Below are the code and all the weights of a small trained network. Each question names an input and a class and asks about switching units off, where a switched-off unit gives its printed mean instead of its output.

import numpy as np


def w(rows, s, z=0):
    codes = np.array(rows[::2]) - 128.0
    scale = np.full(codes.shape[1], s)
    scale[-1] = z or s
    return codes * scale


def f(y):
    return y / 2 * (1 + np.tanh(0.7978845608 * (y + 0.044715 * y**3)))


def log_softmax(a):
    a = a - a.max(-1, keepdims=True)
    return a - np.log(np.exp(a).sum(-1, keepdims=True))


def net(x, mask):
    res = np.array(x, float).reshape(1, 6) / 4 @ E
    y = f(res @ A[0][:, :-1].T + A[0][:, -1])
    res = res + np.where(mask, y, B[0][:, -1]) @ B[0][:, :-1]
    return log_softmax(res[-1] @ U[:, :-1].T + U[:, -1])


A, B = {}, {}
E = w([
[132,128,128,127,125,127,128],'x0',
[118,135,4,95,126,181,126],'x1',
[120,245,132,102,140,104,145],'x2',
[221,134,139,94,197,145,45],'x3',
[128,127,129,127,128,128,129],'x4',
[125,128,130,128,131,130,128],'x5',
],0.017)
A[0] = w([
[157,132,106,96,152,154,99,104],'N1',
[116,134,57,110,125,170,127,166],'N2',
[138,8,124,150,112,151,114,245],'N3',
[122,126,200,161,114,91,144,181],'N4',
[100,126,155,166,101,95,159,172],'N5',
[124,250,130,103,144,104,151,171],'N6',
[93,127,83,133,93,145,156,129],'N7',
[165,132,167,132,147,115,100,141],'N8',
[92,137,97,129,110,129,144,127],'N9',
[161,131,114,100,154,151,88,128],'N10',
[122,248,132,99,146,106,152,171],'N11',
[131,29,124,143,123,142,117,224],'N12',
[93,122,154,162,102,97,174,174],'N13',
[151,136,96,105,147,163,104,98],'N14',
[130,104,133,138,130,132,115,180],'N15',
[163,127,173,124,151,111,93,131],'N16',
[147,132,95,98,140,171,113,103],'N17',
],0.015,0.011)
B[0] = w([
[160,127,121,169,119,79,64,174],'N1',
[60,106,28,135,44,134,156,205],'N2',
[142,1,130,194,156,152,152,253],'N3',
[213,134,149,153,133,98,53,214],'N4',
[131,110,97,187,88,76,85,202],'N5',
[117,239,128,82,113,98,116,233],'N6',
[60,122,82,107,125,179,191,184],'N7',
[181,147,193,88,180,185,163,173],'N8',
[70,135,91,84,78,134,163,166],'N9',
[170,117,157,165,131,101,83,183],'N10',
[109,242,129,76,116,91,113,232],'N11',
[144,21,129,174,146,143,143,228],'N12',
[123,118,78,181,76,66,82,211],'N13',
[140,126,114,178,97,72,78,171],'N14',
[154,80,151,155,145,140,133,159],'N15',
[182,148,189,69,184,197,183,176],'N16',
[141,115,98,188,82,75,85,171],'N17',
],0.0094,0.023)
U = w([
[156,78,106,207,121,84,64,248],'0',
[136,179,114,131,87,49,21,150],'1',
[179,100,199,122,205,253,169,179],'2',
[161,188,195,30,208,159,134,44],'3',
[68,93,84,150,116,244,252,80],'4',
[65,165,78,24,91,138,228,5],'5',
],0.0076,0.0018)

Each question gives the input, the list of numbers given to net, and the class t.
The units are the neurons (one row each of A and B). Each row of codes is followed by its name. A weight is (code - 128) times the scale printed after its matrix; where a second scale follows, it is the last column's (A, B and U).
mask holds one flag per neuron, in row order. A switched-off neuron (its flag False) gives its mean, the last column of its row in B, instead of its output. The means were averaged over made-up inputs and are rounded, as every weight is.
A unit's drop is (log p(t) with every unit on - log p(t) with that unit switched off) / (log p(t) with every unit on - log p(t) with every unit switched off).
The circuit of an input: a set's keep is (log p(t) with only the set's units on - log p(t) with every unit switched off) / (log p(t) with every unit on - log p(t) with every unit switched off). Starting from the 12 units with the biggest drops (on a tie, the unit counted first), units are removed one at a time, each time the one whose removal leaves the highest keep (on an exact tie, the one counted first), for as long as the keep stays at least 0.8.
units of the circuit, in order: the units of the circuit, biggest drop first
unit that matters most: the unit with the biggest drop
top k neurons: the k neurons with the biggest drops, biggest first
drop of u: that unit's drop, to one decimal
input [3,0,1,-5,7,3], class 1: units of the circuit, in order : N3
input [2,2,1,-8,-2,-5], class 5: units of the circuit, in order : N3, N7
input [1,0,4,6,-7,-8], class 3: units of the circuit, in order : N16, N13
input [-5,7,0,-7,-6,3], class 4: top 3 neurons : N11, N6, N7
input [-5,-8,1,-1,-7,-8], class 1: top 2 neurons : N3, N12
input [7,5,1,-6,-2,-8], class 5: top 2 neurons : N3, N12
input [1,-8,1,5,6,3], class 3: top 2 neurons : N3, N12
input [8,4,0,-7,7,-7], class 4: top 2 neurons : N11, N6
input [5,-1,5,8,7,-4], class 3: top 2 neurons : N16, N8
input [7,0,5,3,-6,8], class 3: top 2 neurons : N13, N5
input [-8,0,7,1,7,6], class 3: top 3 neurons : N13, N5, N2
input [-6,8,-6,0,8,-3], class 4: drop of N7 : 0.3
input [8,0,5,4,3,1], class 3: drop of N13 : 0.2
input [6,7,-4,-1,-1,0], class 4: drop of N15 : 0.0
input [3,1,-7,-1,2,-3], class 4: drop of N4 : 0.2
input [7,1,3,-1,8,6], class 5: unit that matters most : N4
